Small tables with named rows and columns. After each table, cells are looked up by row and column.

fodemip =
	modato	rurikoz	tor	zaf	gal	korud	zepan	valuvi	gud
rusitom	0.4	-0.4	-1.3	3.2	1.3	-1.1	-2.5	1.6	1.9
kabu	1.3	0.8	-0.5	-0.8	-4.9	3.9	0.8	-0.3	0.3
fetin	2.3	1.7	2.5	1.2	-1.1	-2.3	2.7	-0.1	0.7
lud	1.6	-0.1	-0.1	-6.0	9.4	-1.3	-2.5	1.2	0.8
bep	1.5	0.4	-0.6	-2.2	-4.7	-3.4	-0.9	0.5	0.0
pef	3.6	3.2	1.0	0.8	4.0	-0.9	1.7	0.9	0.4
mit	1.4	1.9	2.3	-4.2	5.6	0.5	0.0	-0.3	-1.4
viv	-1.0	2.5	1.5	4.4	-0.4	3.5	1.4	0.7	0.4
zukedi	-1.3	1.3	0.7	-5.4	3.6	1.9	1.9	0.2	-2.2
vif	-1.0	0.3	-0.8	-3.2	2.8	3.3	3.7	-0.4	0.5

modato of rusitom: 0.4
zepan of lud: -2.5
rurikoz of bep: 0.4
gal of viv: -0.4
valuvi of lud: 1.2
korud of fetin: -2.3
rurikoz of mit: 1.9
gud of rusitom: 1.9
zepan of rusitom: -2.5
tor of rusitom: -1.3
korud of viv: 3.5
korud of rusitom: -1.1
zepan of kabu: 0.8
zepan of vif: 3.7

lerepak.tsv
	nanu	mopoka
zuvogin	165	161
kene	77	123
rulif	41	135
gaku	221	127
rokev	55	168
temulot	76	202
kase	101	164

zuvogin, mopoka -> 161
rulif, mopoka -> 135
temulot, nanu -> 76
rokev, mopoka -> 168
rulif, nanu -> 41
kene, nanu -> 77
zuvogin, nanu -> 165
gaku, nanu -> 221
kene, mopoka -> 123
rokev, nanu -> 55
gaku, mopoka -> 127
temulot, mopoka -> 202
kase, mopoka -> 164
kase, nanu -> 101
Which row has the largest nanu? gaku

Table baz
|  | zerog | noro | dife |
|---|---|---|---|
| poz | 84 | 141 | 85 |
| tipige | 106 | 104 | 115 |
| dodil | 94 | 129 | 92 |
| nafop | 161 | 49 | 165 |
| vit | 92 | 53 | 133 |
| ninozif | 153 | 101 | 154 |
| vopivim | 220 | 84 | 195 |
| pamer | 136 | 111 | 121 |
| vun | 94 | 65 | 125 |

noro of ninozif is 101
noro of tipige is 104
noro of pamer is 111
noro of vit is 53
dife of nafop is 165
noro of dodil is 129
zerog of ninozif is 153
dife of vopivim is 195
noro of nafop is 49
noro of vun is 65
zerog of vopivim is 220
zerog of dodil is 94
dife of poz is 85
dife of dodil is 92

sen =
fields: vararu, vatoz, ris, biluza, supipur, vok, tufame, nutuz, zatof
bab: [38, 52, 126, 236, 135, 121, 150, 144, 136]
melu: [38, 50, 123, 234, 133, 122, 150, 136, 138]
sas: [38, 41, 121, 222, 141, 148, 172, 160, 142]
duzi: [38, 132, 248, 117, 121, 186, 146, 195, 103]
ruf: [38, 50, 126, 235, 138, 126, 154, 153, 136]
lakan: [38, 184, 72, 178, 208, 81, 143, 208, 160]
keverel: [38, 248, 173, 120, 164, 83, 95, 185, 124]
lok: [38, 176, 127, 69, 187, 196, 195, 214, 161]
pide: [38, 96, 198, 115, 140, 216, 194, 213, 128]
kadiguk: [38, 47, 124, 231, 141, 135, 162, 158, 139]

What is the supipur of keverel in sen?
164
What is the vok of melu in sen?
122
What is the ris of sas in sen?
121
What is the ris of bab in sen?
126
What is the supipur of sas in sen?
141
What is the nutuz of lok in sen?
214
What is the biluza of lok in sen?
69
What is the vok of sas in sen?
148
What is the vararu of kadiguk in sen?
38
What is the tufame of ruf in sen?
154

filevib:
|  | desifiz | pufemor | zar | desukin | vofu |
|---|---|---|---|---|---|
| gilaz | -5873 | 4185 | 2700 | -2140 | 6207 |
| bim | 956 | 4193 | -3587 | 7497 | -110 |
| gad | -4218 | 4640 | -132 | 142 | 7389 |
| rim | -3358 | 2867 | 6826 | 1246 | -7324 |
| zod | -5808 | 4163 | 2729 | -2126 | 6247 |
| bami | -5241 | 3076 | 7978 | -1184 | -4648 |
| ven | 1095 | 4267 | -3698 | 7523 | 84 |
| mivuto | -4200 | 4565 | -215 | 20 | 7421 |
| tuz | -3206 | 2892 | 6834 | 1337 | -7299 |
| bov | -3243 | 2956 | 6817 | 1399 | -7352 |
| tuf | 1308 | 3734 | -1670 | 7813 | -3945 |

zar of bim is -3587
desukin of bov is 1399
pufemor of zod is 4163
vofu of zod is 6247
desifiz of ven is 1095
pufemor of mivuto is 4565
pufemor of rim is 2867
desukin of ven is 7523
vofu of bami is -4648
vofu of gilaz is 6207
pufemor of gilaz is 4185
desukin of gad is 142
pufemor of gad is 4640

redir:
,pibu,nabi,lesid,rek,lag,bigevop,vulife,rigu,tem,paf
tinizem,-1.0,2.8,-1.9,-2.9,-4.2,4.0,-4.2,4.0,-2.4,-3.3
rigemo,-1.1,4.8,3.1,-5.2,6.9,6.8,-2.0,8.3,-8.1,1.0
zugif,2.4,0.9,-1.5,-8.2,-4.8,-0.4,-3.9,1.3,-6.4,1.0
mav,3.9,1.3,0.9,-7.4,-3.0,-5.7,-3.9,1.9,-6.5,-3.5
losoruk,8.8,3.6,5.1,-5.3,4.0,2.9,-2.0,-0.2,-0.6,7.3

bigevop of mav is -5.7
vulife of zugif is -3.9
paf of tinizem is -3.3
lag of mav is -3.0
paf of mav is -3.5
tem of mav is -6.5
rigu of losoruk is -0.2
pibu of mav is 3.9
rek of tinizem is -2.9
lag of zugif is -4.8
lag of tinizem is -4.2
nabi of tinizem is 2.8
rek of zugif is -8.2
tem of losoruk is -0.6
lag of losoruk is 4.0
lesid of zugif is -1.5
lesid of tinizem is -1.9
rigu of zugif is 1.3
paf of zugif is 1.0
pibu of zugif is 2.4
Which row has the largest paf? losoruk

